Below are the code and all the weights of a small trained network. Each question names an input and a target symbol and asks about switching units off, where a switched-off unit gives its printed mean instead of its output.

import numpy as np


def w(rows, s, z=0):
    codes = np.array(rows[::2]) - 128.0
    scale = np.full(codes.shape[1], s)
    scale[-1] = z or s
    return codes * scale


def f(y):
    return y / 2 * (1 + np.tanh(0.7978845608 * (y + 0.044715 * y**3)))


def softmax(a):
    e = np.exp(a - a.max(-1, keepdims=True))
    return e / e.sum(-1, keepdims=True)


def log_softmax(a):
    a = a - a.max(-1, keepdims=True)
    return a - np.log(np.exp(a).sum(-1, keepdims=True))


def net(x, mask):
    ids = ['εζητφψ'.index(c) for c in x.split()]
    T = len(ids)
    res = E[ids] + P[:T]
    u = 0
    for l in range(2):
        r = res
        for j in range(2):
            rows = slice(4 * j, 4 * j + 4)
            q, k, v = (r @ M[l][rows].T for M in (Q, K, V))
            z = softmax(np.where(np.tri(T) > 0, q @ k.T / 4**0.5, -1e9)) @ v
            o = O[l][rows]
            res = res + np.where(mask[u + j], z, o[:, -1]) @ o[:, :-1]
        u += 2
        y = f(res @ A[l][:, :-1].T + A[l][:, -1])
        res = res + np.where(mask[u : u + 4], y, B[l][:, -1]) @ B[l][:, :-1]
        u += 4
    return log_softmax(res[-1] @ U[:, :-1].T + U[:, -1])


Q, K, V, O, A, B = {}, {}, {}, {}, {}, {}
E = w([
[124,98,155,171],'ε',
[9,12,83,192],'ζ',
[195,245,131,127],'η',
[106,10,64,141],'τ',
[15,100,182,110],'φ',
[114,91,123,74],'ψ',
],0.015)
P = w([
[3,14,127,235],'0',
[123,162,116,113],'1',
[136,163,121,113],'2',
[141,165,124,111],'3',
[139,165,127,114],'4',
[141,163,126,115],'5',
[151,167,134,112],'6',
[154,173,130,116],'7',
[155,162,130,121],'8',
[138,176,136,112],'9',
[152,167,136,120],'10',
[182,145,99,116],'11',
[148,172,132,114],'12',
],0.0065)
Q[0] = w([
[137,242,84,141],'L0H0',
[150,193,185,75],'L0H0',
[148,246,127,159],'L0H0',
[84,140,143,100],'L0H0',
[166,69,66,196],'L0H1',
[113,88,139,97],'L0H1',
[64,166,179,129],'L0H1',
[128,96,77,181],'L0H1',
],0.012)
K[0] = w([
[166,142,139,35],'L0H0',
[162,238,139,120],'L0H0',
[104,200,54,134],'L0H0',
[146,165,252,107],'L0H0',
[184,115,93,192],'L0H1',
[144,114,125,143],'L0H1',
[99,144,150,112],'L0H1',
[137,126,129,166],'L0H1',
],0.013)
V[0] = w([
[107,242,190,139],'L0H0',
[124,87,131,189],'L0H0',
[173,79,118,144],'L0H0',
[128,61,80,155],'L0H0',
[187,103,117,116],'L0H1',
[202,8,149,85],'L0H1',
[106,118,130,150],'L0H1',
[70,154,36,87],'L0H1',
],0.011)
O[0] = w([
[173,52,153,235,11],'L0H0',
[133,172,141,184,217],'L0H0',
[85,194,113,123,141],'L0H0',
[149,229,200,166,237],'L0H0',
[108,226,139,144,96],'L0H1',
[114,137,91,2,152],'L0H1',
[98,115,131,73,165],'L0H1',
[145,103,56,110,169],'L0H1',
],0.007,0.011)
A[0] = w([
[89,155,113,162,48],'L0N0',
[53,186,2,168,47],'L0N1',
[78,176,109,189,3],'L0N2',
[253,161,234,60,249],'L0N3',
],0.0087,0.0031)
B[0] = w([
[143,67,166,93,154],'L0N0',
[183,177,74,115,255],'L0N1',
[137,156,1,162,168],'L0N2',
[81,24,161,193,170],'L0N3',
],0.0084,0.0073)
Q[1] = w([
[136,207,163,170],'L1H0',
[116,37,218,6],'L1H0',
[209,162,46,125],'L1H0',
[196,2,151,191],'L1H0',
[138,128,72,195],'L1H1',
[156,161,51,121],'L1H1',
[123,114,7,201],'L1H1',
[157,211,191,9],'L1H1',
],0.0073)
K[1] = w([
[191,129,99,121],'L1H0',
[111,123,121,236],'L1H0',
[88,121,184,75],'L1H0',
[73,82,82,50],'L1H0',
[157,107,79,212],'L1H1',
[156,16,133,129],'L1H1',
[71,61,128,218],'L1H1',
[122,125,254,45],'L1H1',
],0.0097)
V[1] = w([
[171,97,76,74],'L1H0',
[88,159,102,221],'L1H0',
[118,210,144,111],'L1H0',
[254,172,111,205],'L1H0',
[108,143,171,172],'L1H1',
[23,103,75,204],'L1H1',
[72,194,79,125],'L1H1',
[159,59,183,111],'L1H1',
],0.0088)
O[1] = w([
[148,160,46,171,118],'L1H0',
[81,90,107,253,189],'L1H0',
[118,141,114,182,238],'L1H0',
[231,47,142,168,14],'L1H0',
[96,49,107,203,110],'L1H1',
[78,120,86,115,231],'L1H1',
[106,224,125,121,253],'L1H1',
[37,122,99,95,27],'L1H1',
],0.0057)
A[1] = w([
[61,117,2,171,56],'L1N0',
[108,114,161,130,34],'L1N1',
[160,167,79,128,255],'L1N2',
[157,49,43,151,214],'L1N3',
],0.0096,0.0037)
B[1] = w([
[246,168,254,128,250],'L1N0',
[243,211,197,118,122],'L1N1',
[79,99,99,169,223],'L1N2',
[253,140,143,78,154],'L1N3',
],0.0064,0.012)
U = w([
[103,104,181,205,97],'ε',
[134,140,108,254,147],'ζ',
[207,78,95,185,134],'η',
[222,189,172,111,4],'τ',
[138,94,201,86,161],'φ',
[130,103,52,110,192],'ψ',
],0.0084,0.0042)

Each question gives the input, a string of symbols that net reads in full, and the target symbol t.
The units are the heads (4 rows each of Q, K, V and O) and the neurons (one row each of A and B). Each row of codes is followed by its name. A weight is (code - 128) times the scale printed after its matrix; where a second scale follows, it is the last column's (O, A, B and U).
mask holds one flag per unit, layer by layer, with each layer's heads first. A switched-off unit (its flag False) gives its mean, the last column of its rows in O or B, instead of its output. The means were averaged over made-up inputs and are rounded, as every weight is.
A unit's drop is (log p(t) with every unit on - log p(t) with that unit switched off) / (log p(t) with every unit on - log p(t) with every unit switched off).
The circuit of an input: a set's keep is (log p(t) with only the set's units on - log p(t) with every unit switched off) / (log p(t) with every unit on - log p(t) with every unit switched off). Starting from all 12 units, units are removed one at a time, each time the one whose removal leaves the highest keep (on an exact tie, the one counted first), for as long as the keep stays at least 0.8.
units of the circuit, in order: the units of the circuit, biggest drop first
unit that matters most: the unit with the biggest drop
top k neurons: the k neurons with the biggest drops, biggest first
k most important neurons of layer l: the k neurons of layer l with the biggest drops, biggest first
which heads matter: for each layer, one digit per head in row order, 1 if its drop is at least 0.15 and else 0, layers parted by /
drop of u: that unit's drop, to one decimal
input φ ψ η ψ, target φ: which heads matter : 10 / 11
input η τ η τ η ε φ τ ζ τ ψ η η, target η: top neuron : L1N3
input φ ψ τ, target φ: top 2 neurons : L1N0, L0N1
input φ τ η τ, target φ: top 3 neurons : L0N1, L0N2, L1N0
input φ φ ε τ ψ, target φ: top 3 neurons : L0N1, L1N2, L0N2
input ε η φ ε, target ε: which heads matter : 01 / 00
input η ε ψ, target η: units of the circuit, in order : L0H0, L1H0
input τ τ τ, target τ: which heads matter : 11 / 00
input φ φ ζ φ τ η τ ζ, target τ: units of the circuit, in order : L1N0, L1H1, L0N1
input τ τ τ φ τ, target τ: which heads matter : 11 / 10
input ζ ζ φ, target ζ: top 3 neurons : L1N0, L0N1, L0N2
input ζ φ ζ ζ ζ ζ φ φ φ, target ζ: 3 most important neurons of layer 0 : L0N2, L0N1, L0N3
input φ ζ ε τ φ ε ε, target ε: 2 most important neurons of layer 0 : L0N1, L0N3
input ψ ζ φ ζ ψ, target ψ: unit that matters most : L1N0
input ζ ε ζ η ψ ζ ζ ζ ε, target ζ: top 3 neurons : L1N0, L0N3, L0N2
input ψ τ ζ ζ τ ζ ζ ψ ψ ζ φ ψ, target ψ: drop of L1N0 : 1.2
input η η η ζ ε ψ, target η: drop of L1H0 : 0.4
input φ ψ τ ζ ψ ψ ε τ φ ζ ζ, target τ: drop of L1N0 : 1.1
input ζ φ ε ζ ψ τ τ ε ζ η, target η: drop of L0N2 : -0.1
